Below are the code and all the weights of a small trained network. Each question names an input and a class and asks about switching units off, where a switched-off unit gives its printed mean instead of its output.

import numpy as np


def w(rows, s, z=0):
    codes = np.array(rows[::2]) - 128.0
    scale = np.full(codes.shape[1], s)
    scale[-1] = z or s
    return codes * scale


def f(y):
    return np.maximum(y, 0)


def log_softmax(a):
    a = a - a.max(-1, keepdims=True)
    return a - np.log(np.exp(a).sum(-1, keepdims=True))


def net(x, mask):
    res = np.array(x, float).reshape(1, 2) / 4 @ E
    y = f(res @ A[0][:, :-1].T + A[0][:, -1])
    res = res + np.where(mask, y, B[0][:, -1]) @ B[0][:, :-1]
    return log_softmax(res[-1] @ U[:, :-1].T + U[:, -1])


A, B = {}, {}
E = w([
[27,21,4,70,146],'x0',
[200,186,134,12,196],'x1',
],0.013)
A[0] = w([
[133,162,153,163,65,147],'N1',
[80,106,129,173,87,174],'N2',
[117,41,125,245,133,215],'N3',
[43,51,35,114,125,236],'N4',
[181,188,156,125,194,185],'N5',
[34,76,66,155,100,44],'N6',
[78,142,85,178,67,196],'N7',
[153,192,202,123,152,88],'N8',
[118,90,143,185,98,204],'N9',
[103,45,65,62,96,220],'N10',
[163,94,92,65,210,195],'N11',
[127,181,189,187,34,254],'N12',
[160,156,190,252,122,196],'N13',
[83,113,21,57,140,202],'N14',
[203,120,183,94,130,191],'N15',
[74,118,115,163,110,210],'N16',
[128,176,53,38,208,239],'N17',
[35,44,67,136,96,127],'N18',
[82,75,90,133,96,86],'N19',
[147,137,183,180,93,214],'N20',
[142,114,202,158,94,161],'N21',
[145,150,176,202,92,170],'N22',
[166,198,113,84,168,152],'N23',
[156,115,175,202,123,221],'N24',
[191,150,157,110,125,147],'N25',
[148,125,116,32,160,224],'N26',
],0.014,0.0038)
B[0] = w([
[160,161,153,118,123,179],'N1',
[112,129,197,142,152,180],'N2',
[112,149,175,150,133,207],'N3',
[137,94,78,119,46,251],'N4',
[119,89,153,182,108,207],'N5',
[149,97,129,163,82,213],'N6',
[107,143,187,145,139,184],'N7',
[145,98,138,164,93,208],'N8',
[122,156,193,165,106,178],'N9',
[123,116,63,128,111,220],'N10',
[9,84,73,91,169,191],'N11',
[159,178,155,132,97,226],'N12',
[155,194,162,102,109,233],'N13',
[79,106,74,66,158,224],'N14',
[123,113,146,167,122,193],'N15',
[74,141,131,114,131,175],'N16',
[65,120,110,97,151,212],'N17',
[162,82,91,183,61,233],'N18',
[168,108,109,165,91,186],'N19',
[155,177,158,129,111,197],'N20',
[143,154,144,118,108,184],'N21',
[155,158,157,88,95,203],'N22',
[90,122,182,148,134,190],'N23',
[171,149,162,127,121,193],'N24',
[134,101,142,170,119,186],'N25',
[25,109,124,97,154,193],'N26',
],0.013,0.024)
U = w([
[112,212,209,126,129,201],'0',
[120,116,67,72,132,121],'1',
[124,115,146,116,183,248],'2',
[124,56,141,205,98,133],'3',
[252,157,154,173,70,103],'4',
[165,167,140,116,172,5],'5',
],0.012,0.0026)

Each question gives the input, the list of numbers given to net, and the class t.
The units are the neurons (one row each of A and B). Each row of codes is followed by its name. A weight is (code - 128) times the scale printed after its matrix; where a second scale follows, it is the last column's (A, B and U).
mask holds one flag per neuron, in row order. A switched-off neuron (its flag False) gives its mean, the last column of its row in B, instead of its output. The means were averaged over made-up inputs and are rounded, as every weight is.
A unit's drop is (log p(t) with every unit on - log p(t) with that unit switched off) / (log p(t) with every unit on - log p(t) with every unit switched off).
The circuit of an input: a set's keep is (log p(t) with only the set's units on - log p(t) with every unit switched off) / (log p(t) with every unit on - log p(t) with every unit switched off). Starting from the 12 units with the biggest drops (on a tie, the unit counted first), units are removed one at a time, each time the one whose removal leaves the highest keep (on an exact tie, the one counted first), for as long as the keep stays at least 0.8.
units of the circuit, in order: the units of the circuit, biggest drop first
most important unit: the unit with the biggest drop
top k neurons: the k neurons with the biggest drops, biggest first
drop when u is switched off: that unit's drop, to one decimal
input [-6,7], class 3: most important unit => N5
input [2,-7], class 4: units of the circuit, in order => (N11 N26)
input [-4,4], class 0: top 4 neurons => (N18 N4 N6 N19)
input [-7,7], class 0: top 2 neurons => (N18 N23)
input [-7,8], class 3: top 3 neurons => (N5 N8 N25)
input [-6,8], class 3: top 2 neurons => (N5 N8)
input [0,6], class 2: top 2 neurons => (N18 N4)
input [0,-1], class 4: top 4 neurons => (N26 N11 N17 N14)
input [-3,4], class 3: top 3 neurons => (N5 N13 N8)
input [-7,-7], class 0: drop when N7 is switched off => 0.1
input [-2,-6], class 0: drop when N4 is switched off => 0.2
input [1,-5], class 4: drop when N11 is switched off => 0.1
